Below is a small trained network, with its code and all its weights. Each question gives an input and a class and asks what happens when units are switched off, that is, made to give their printed mean instead of their output.

import numpy as np


def w(rows, s, z=0):
    codes = np.array(rows[::2]) - 128.0
    scale = np.full(codes.shape[1], s)
    scale[-1] = z or s
    return codes * scale


def f(y):
    return y / 2 * (1 + np.tanh(0.7978845608 * (y + 0.044715 * y**3)))


def log_softmax(a):
    a = a - a.max(-1, keepdims=True)
    return a - np.log(np.exp(a).sum(-1, keepdims=True))


def net(x, mask):
    res = np.array(x, float).reshape(1, 4) / 4 @ E
    y = f(res @ A[0][:, :-1].T + A[0][:, -1])
    res = res + np.where(mask, y, B[0][:, -1]) @ B[0][:, :-1]
    return log_softmax(res[-1] @ U[:, :-1].T + U[:, -1])


A, B = {}, {}
E = w([
[115,136,2,190,75,175],'x0',
[137,164,128,116,143,152],'x1',
[251,109,139,100,62,121],'x2',
[187,136,51,250,223,48],'x3',
],0.0091)
A[0] = w([
[53,150,121,119,150,110,132],'n0',
[103,115,143,86,108,177,52],'n1',
[99,120,142,124,82,142,1],'n2',
[142,142,63,191,214,20,5],'n3',
[149,110,121,129,103,128,99],'n4',
[50,149,120,121,158,142,180],'n5',
[137,107,192,88,190,98,89],'n6',
[193,108,138,85,144,128,117],'n7',
[96,123,87,182,65,178,36],'n8',
[65,108,139,91,90,163,92],'n9',
[243,131,115,106,58,141,199],'n10',
[210,122,138,104,61,134,130],'n11',
[110,121,38,119,120,165,10],'n12',
[2,166,120,131,137,118,172],'n13',
[123,117,43,125,88,169,122],'n14',
[111,99,204,128,180,112,45],'n15',
[79,124,160,125,52,165,46],'n16',
],0.011,0.0013)
B[0] = w([
[47,100,100,146,169,96,155],'n0',
[175,190,67,97,124,92,156],'n1',
[165,134,135,109,89,103,139],'n2',
[202,207,93,92,51,109,247],'n3',
[94,102,86,130,150,147,138],'n4',
[61,109,79,189,165,89,160],'n5',
[199,44,227,78,134,195,190],'n6',
[76,98,105,122,160,142,164],'n7',
[173,87,148,87,143,226,167],'n8',
[163,217,123,88,1,73,162],'n9',
[14,82,69,165,213,52,211],'n10',
[54,129,101,184,189,64,189],'n11',
[172,86,153,72,170,176,162],'n12',
[64,98,46,194,216,89,175],'n13',
[134,42,215,58,152,215,174],'n14',
[160,57,221,68,146,164,177],'n15',
[174,214,78,120,45,119,162],'n16',
],0.0075,0.014)
U = w([
[18,96,81,167,196,53,251],'0',
[183,227,95,122,81,86,23],'1',
[150,40,160,106,168,250,94],'2',
],0.014,0.002)

Each question gives the input, the list of numbers given to net, and the class t.
The units are the neurons (one row each of A and B). Each row of codes is followed by its name. A weight is (code - 128) times the scale printed after its matrix; where a second scale follows, it is the last column's (A, B and U).
mask holds one flag per neuron, in row order. A switched-off neuron (its flag False) gives its mean, the last column of its row in B, instead of its output. The means were averaged over made-up inputs and are rounded, as every weight is.
A unit's drop is (log p(t) with every unit on - log p(t) with that unit switched off) / (log p(t) with every unit on - log p(t) with every unit switched off).
The circuit of an input: a set's keep is (log p(t) with only the set's units on - log p(t) with every unit switched off) / (log p(t) with every unit on - log p(t) with every unit switched off). Starting from the 12 units with the biggest drops (on a tie, the unit counted first), units are removed one at a time, each time the one whose removal leaves the highest keep (on an exact tie, the one counted first), for as long as the keep stays at least 0.8.
units of the circuit, in order: the units of the circuit, biggest drop first
k most important neurons: the k neurons with the biggest drops, biggest first
drop when u is switched off: that unit's drop, to one decimal
input [8,-7,6,4], class 2: units of the circuit, in order -> [n14]
input [1,-8,-1,-2], class 1: 3 most important neurons -> [n10; n11; n6]
input [4,0,-4,5], class 1: 2 most important neurons -> [n3; n10]
input [7,8,8,4], class 0: 2 most important neurons -> [n10; n11]
input [3,-8,-1,-2], class 2: 2 most important neurons -> [n3; n10]
input [0,3,3,-3], class 0: 3 most important neurons -> [n3; n10; n11]
input [0,-6,5,-4], class 0: 3 most important neurons -> [n10; n3; n11]
input [-2,-2,2,3], class 1: 3 most important neurons -> [n10; n13; n14]
input [8,6,-7,1], class 2: 2 most important neurons -> [n8; n14]
input [-8,1,-7,0], class 2: 4 most important neurons -> [n6; n15; n10; n11]
input [-7,7,7,-4], class 0: 2 most important neurons -> [n10; n11]
input [7,-8,-6,5], class 2: 2 most important neurons -> [n8; n14]
input [-6,-5,-2,-7], class 1: 2 most important neurons -> [n9; n16]
input [7,6,-3,7], class 1: most important neuron -> [n3]
input [7,8,-6,6], class 2: drop when n11 is switched off -> 0.2
input [3,5,-2,0], class 2: drop when n10 is switched off -> 1.6
input [-7,5,8,-3], class 0: drop when n10 is switched off -> 0.6
input [-1,-3,1,3], class 1: drop when n10 is switched off -> 0.1
